Here is a tiny trained network, its code and every weight. The questions are about switching its units off for an input and a target symbol, where a switched-off unit gives its printed mean instead of its output.

import numpy as np


def w(rows, s, z=0):
    codes = np.array(rows[::2]) - 128.0
    scale = np.full(codes.shape[1], s)
    scale[-1] = z or s
    return codes * scale


def norm(h):
    return h / np.sqrt((h * h).mean(-1, keepdims=True) + 1e-5)


def f(y):
    return y / 2 * (1 + np.tanh(0.7978845608 * (y + 0.044715 * y**3)))


def softmax(a):
    e = np.exp(a - a.max(-1, keepdims=True))
    return e / e.sum(-1, keepdims=True)


def log_softmax(a):
    a = a - a.max(-1, keepdims=True)
    return a - np.log(np.exp(a).sum(-1, keepdims=True))


def net(x, mask):
    ids = ['βεζηστ'.index(c) for c in x.split()]
    T = len(ids)
    res = E[ids] + P[:T]
    r = norm(res)
    for j in range(2):
        rows = slice(4 * j, 4 * j + 4)
        q, k, v = (r @ M[0][rows].T for M in (Q, K, V))
        z = softmax(np.where(np.tri(T) > 0, q @ k.T / 4**0.5, -1e9)) @ v
        o = O[0][rows]
        res = res + np.where(mask[j], z, o[:, -1]) @ o[:, :-1]
    y = f(norm(res) @ A[0][:, :-1].T + A[0][:, -1])
    res = res + np.where(mask[2:6], y, B[0][:, -1]) @ B[0][:, :-1]
    return log_softmax(norm(res)[-1] @ U[:, :-1].T + U[:, -1])


Q, K, V, O, A, B = {}, {}, {}, {}, {}, {}
E = w([
[238,9,129,150,247,96],'β',
[81,7,225,188,41,119],'ε',
[78,136,129,106,177,17],'ζ',
[164,180,196,93,152,152],'η',
[119,208,133,12,43,147],'σ',
[167,175,171,214,164,115],'τ',
],0.016)
P = w([
[252,2,253,17,155,165],'0',
[95,119,73,215,174,189],'1',
[121,120,116,175,169,138],'2',
[118,130,129,155,170,118],'3',
[125,140,135,153,161,111],'4',
[126,139,140,155,154,101],'5',
[118,139,144,153,140,95],'6',
[120,145,150,157,133,93],'7',
[118,148,153,157,128,95],'8',
[114,148,154,159,118,85],'9',
[119,144,158,162,107,78],'10',
[114,145,169,165,97,75],'11',
[102,149,153,149,116,78],'12',
],0.0079)
Q[0] = w([
[93,166,25,176,50,94],'H1',
[167,152,156,80,198,177],'H1',
[71,180,108,164,78,150],'H1',
[185,94,60,184,114,201],'H1',
[172,175,250,78,139,79],'H2',
[154,107,66,173,150,227],'H2',
[213,151,70,158,88,153],'H2',
[84,91,97,57,70,233],'H2',
],0.012)
K[0] = w([
[97,22,179,164,188,147],'H1',
[166,177,97,161,107,94],'H1',
[139,76,232,190,183,123],'H1',
[193,136,123,100,219,140],'H1',
[106,145,223,180,8,41],'H2',
[197,78,79,117,240,196],'H2',
[93,165,36,150,165,92],'H2',
[149,212,143,142,218,104],'H2',
],0.011)
V[0] = w([
[96,16,145,31,21,212],'H1',
[201,186,91,55,174,73],'H1',
[63,101,255,105,4,81],'H1',
[119,173,100,96,135,186],'H1',
[104,66,244,188,148,144],'H2',
[110,120,135,145,11,168],'H2',
[108,155,126,186,117,130],'H2',
[217,170,138,143,122,155],'H2',
],0.0092)
O[0] = w([
[79,74,117,196,114,115,181],'H1',
[221,112,104,136,62,93,137],'H1',
[109,189,96,191,94,97,255],'H1',
[167,142,152,138,8,91,126],'H1',
[52,113,204,128,90,144,176],'H2',
[76,129,90,31,191,201,183],'H2',
[90,183,180,132,205,129,106],'H2',
[166,230,126,124,94,180,121],'H2',
],0.011,0.0085)
A[0] = w([
[180,187,182,32,155,122,47],'N1',
[106,36,242,193,65,143,100],'N2',
[137,11,159,64,24,151,174],'N3',
[124,131,99,224,107,178,251],'N4',
],0.011,0.0027)
B[0] = w([
[139,48,119,186,101,97,193],'N1',
[80,190,73,38,187,128,254],'N2',
[135,92,141,246,102,219,197],'N3',
[110,116,190,43,200,116,198],'N4',
],0.013,0.0073)
U = w([
[82,90,139,195,105,33,96],'β',
[43,117,99,99,156,171,99],'ε',
[109,151,1,76,126,118,116],'ζ',
[167,195,209,74,165,105,70],'η',
[127,141,124,144,41,188,254],'σ',
[176,106,89,150,227,179,142],'τ',
],0.012,0.0051)

Each question gives the input, a string of symbols that net reads in full, and the target symbol t.
The units are the heads (4 rows each of Q, K, V and O) and the neurons (one row each of A and B). Each row of codes is followed by its name. A weight is (code - 128) times the scale printed after its matrix; where a second scale follows, it is the last column's (O, A, B and U).
mask holds one flag per unit, heads first, then neurons. A switched-off unit (its flag False) gives its mean, the last column of its rows in O or B, instead of its output. The means were averaged over made-up inputs and are rounded, as every weight is.
A unit's drop is (log p(t) with every unit on - log p(t) with that unit switched off) / (log p(t) with every unit on - log p(t) with every unit switched off).
The circuit of an input: a set's keep is (log p(t) with only the set's units on - log p(t) with every unit switched off) / (log p(t) with every unit on - log p(t) with every unit switched off). Starting from all 6 units, units are removed one at a time, each time the one whose removal leaves the highest keep (on an exact tie, the one counted first), for as long as the keep stays at least 0.8.
units of the circuit, in order: the units of the circuit, biggest drop first
top k neurons: the k neurons with the biggest drops, biggest first
which heads matter: for each layer, one digit per head in row order, 1 if its drop is at least 0.15 and else 0, layers parted by /
drop when u is switched off: that unit's drop, to one decimal
input σ σ ζ η, target σ: which heads matter -> 11
input σ σ σ ζ σ ζ σ ζ ε, target ε: which heads matter -> 00
input η σ η σ σ β ζ β, target β: units of the circuit, in order -> H1
input η σ σ σ σ τ τ σ η τ, target τ: which heads matter -> 01
input η τ η σ σ ε σ η ζ β, target ε: units of the circuit, in order -> H2; N2
input ζ τ η η ζ β τ τ β ζ σ ζ σ, target β: units of the circuit, in order -> H2; N2
input τ σ τ η, target η: which heads matter -> 01
input σ ε η η η σ σ ε τ, target ε: which heads matter -> 01
input η σ η, target η: units of the circuit, in order -> N4; H2; H1
input σ η η σ ζ σ, target σ: which heads matter -> 10
input σ ζ σ, target β: which heads matter -> 01
input σ β σ, target τ: units of the circuit, in order -> H1; H2
input τ ζ η β σ ζ β, target β: which heads matter -> 11
input ζ σ ζ τ σ τ σ β τ, target τ: top 2 neurons -> N2; N1
input η τ η σ σ τ η ζ σ η ε, target ε: top 2 neurons -> N2; N3
input ζ η η η τ, target η: units of the circuit, in order -> H1
input σ σ η σ ζ σ σ σ β τ, target η: which heads matter -> 00
input σ η τ β τ σ σ σ σ η η σ η, target ζ: which heads matter -> 01
input σ τ σ, target η: which heads matter -> 11
input τ τ σ, target σ: top neuron -> N1
input τ ε σ σ η ε β ε η ε σ, target ε: which heads matter -> 10
input β η σ σ η, target ζ: drop when H1 is switched off -> 0.1
input σ τ σ η σ σ η ζ τ τ σ τ σ, target η: drop when N4 is switched off -> -0.3
input η η η, target σ: drop when H1 is switched off -> 1.2
